Below are the code and all the weights of a small trained network. Each question names an input and a class and asks about switching units off, where a switched-off unit gives its printed mean instead of its output.

import numpy as np


def w(rows, s, z=0):
    codes = np.array(rows[::2]) - 128.0
    scale = np.full(codes.shape[1], s)
    scale[-1] = z or s
    return codes * scale


def f(y):
    return y / 2 * (1 + np.tanh(0.7978845608 * (y + 0.044715 * y**3)))


def log_softmax(a):
    a = a - a.max(-1, keepdims=True)
    return a - np.log(np.exp(a).sum(-1, keepdims=True))


def net(x, mask):
    res = np.array(x, float).reshape(1, 6) / 4 @ E
    y = f(res @ A[0][:, :-1].T + A[0][:, -1])
    res = res + np.where(mask, y, B[0][:, -1]) @ B[0][:, :-1]
    return log_softmax(res[-1] @ U[:, :-1].T + U[:, -1])


A, B = {}, {}
E = w([
[134,157,77,179,78,208,123,58,74,239],'x0',
[83,125,62,27,163,97,194,148,97,145],'x1',
[135,142,133,117,127,126,128,125,133,127],'x2',
[152,39,155,9,128,175,86,92,73,106],'x3',
[118,117,153,122,103,140,140,152,105,129],'x4',
[134,145,182,105,136,99,143,118,132,149],'x5',
],0.015)
A[0] = w([
[44,162,52,48,122,90,178,144,89,147,209],'N1',
[165,63,181,84,177,117,111,188,136,39,213],'N2',
[208,140,140,119,149,189,65,74,53,152,159],'N3',
[106,169,121,183,121,111,119,182,95,170,190],'N4',
[94,155,146,177,164,86,194,171,178,59,195],'N5',
[170,53,102,79,110,154,125,4,105,169,112],'N6',
[126,136,132,128,69,100,116,151,170,193,114],'N7',
[34,197,76,87,97,116,194,102,108,156,159],'N8',
[174,165,183,188,91,139,127,145,177,90,255],'N9',
[87,175,123,183,157,72,158,209,187,55,219],'N10',
[145,95,161,138,148,126,49,102,159,65,164],'N11',
[142,117,174,137,109,131,64,124,132,64,197],'N12',
[127,137,120,84,175,111,195,135,91,96,111],'N13',
[81,143,141,155,95,86,127,151,152,98,175],'N14',
[62,191,100,178,115,109,193,134,97,176,128],'N15',
[124,189,201,150,86,184,133,110,81,84,197],'N16',
[130,212,122,187,130,165,187,121,134,167,142],'N17',
[180,102,141,164,60,102,109,96,154,114,243],'N18',
[66,115,68,119,205,109,116,113,132,92,130],'N19',
],0.011,0.006)
B[0] = w([
[193,73,169,40,205,94,198,146,46,73,252],'N1',
[72,80,77,82,113,2,60,151,172,96,248],'N2',
[83,148,221,163,51,163,140,152,131,142,235],'N3',
[201,183,92,170,180,159,95,101,111,201,196],'N4',
[47,138,192,119,90,191,200,152,92,103,232],'N5',
[50,166,169,89,79,146,166,131,95,39,243],'N6',
[152,133,56,129,179,174,116,177,129,141,153],'N7',
[168,102,108,112,223,166,220,136,25,143,222],'N8',
[112,162,118,169,57,202,91,132,160,165,226],'N9',
[60,190,229,150,85,185,178,158,25,70,255],'N10',
[177,151,186,127,86,62,45,112,138,138,200],'N11',
[139,123,138,146,2,37,23,143,153,159,198],'N12',
[124,123,94,55,189,109,142,106,137,119,183],'N13',
[100,177,187,133,97,158,119,103,121,163,179],'N14',
[211,103,145,117,176,135,127,144,128,181,221],'N15',
[76,186,83,181,102,142,90,144,135,159,188],'N16',
[208,165,29,170,226,182,78,176,170,169,219],'N17',
[120,147,89,248,90,218,75,124,156,219,199],'N18',
[148,98,138,128,153,122,130,156,123,86,177],'N19',
],0.0086,0.019)
U = w([
[47,205,153,170,88,172,123,101,127,102,206],'0',
[77,137,164,79,149,187,214,136,90,69,177],'1',
[166,151,55,159,152,190,103,124,226,166,123],'2',
[200,135,60,120,212,139,156,113,108,136,1],'3',
[152,63,139,127,95,79,56,157,255,119,137],'4',
[101,56,58,35,183,91,117,117,174,48,42],'5',
],0.0095,0.0022)

Each question gives the input, the list of numbers given to net, and the class t.
The units are the neurons (one row each of A and B). Each row of codes is followed by its name. A weight is (code - 128) times the scale printed after its matrix; where a second scale follows, it is the last column's (A, B and U).
mask holds one flag per neuron, in row order. A switched-off neuron (its flag False) gives its mean, the last column of its row in B, instead of its output. The means were averaged over made-up inputs and are rounded, as every weight is.
A unit's drop is (log p(t) with every unit on - log p(t) with that unit switched off) / (log p(t) with every unit on - log p(t) with every unit switched off).
The circuit of an input: a set's keep is (log p(t) with only the set's units on - log p(t) with every unit switched off) / (log p(t) with every unit on - log p(t) with every unit switched off). Starting from the 12 units with the biggest drops (on a tie, the unit counted first), units are removed one at a time, each time the one whose removal leaves the highest keep (on an exact tie, the one counted first), for as long as the keep stays at least 0.8.
units of the circuit, in order: the units of the circuit, biggest drop first
top k neurons: the k neurons with the biggest drops, biggest first
drop of u: that unit's drop, to one decimal
input [1,-2,-8,-1,8,-4], class 2: units of the circuit, in order -> (N10; N6)
input [5,0,2,0,5,7], class 2: units of the circuit, in order -> (N10; N5)
input [1,8,4,-4,0,6], class 3: top 3 neurons -> (N6; N15; N3)
input [2,0,-8,-7,-7,1], class 2: units of the circuit, in order -> (N17)
input [0,-2,-8,8,-4,8], class 4: top 3 neurons -> (N10; N2; N5)
input [0,-8,8,6,-3,-2], class 4: top 4 neurons -> (N10; N12; N11; N5)
input [0,4,-6,2,-3,2], class 5: top 3 neurons -> (N10; N5; N3)
input [1,8,1,-8,-5,-7], class 3: top 2 neurons -> (N17; N15)
input [3,8,1,0,-2,-2], class 3: top 3 neurons -> (N10; N5; N3)
input [2,-2,-1,-3,2,-5], class 2: drop of N5 -> 0.0
input [1,5,6,-8,8,-2], class 3: drop of N4 -> 0.4
input [0,1,-6,2,-2,-4], class 5: drop of N5 -> 0.2
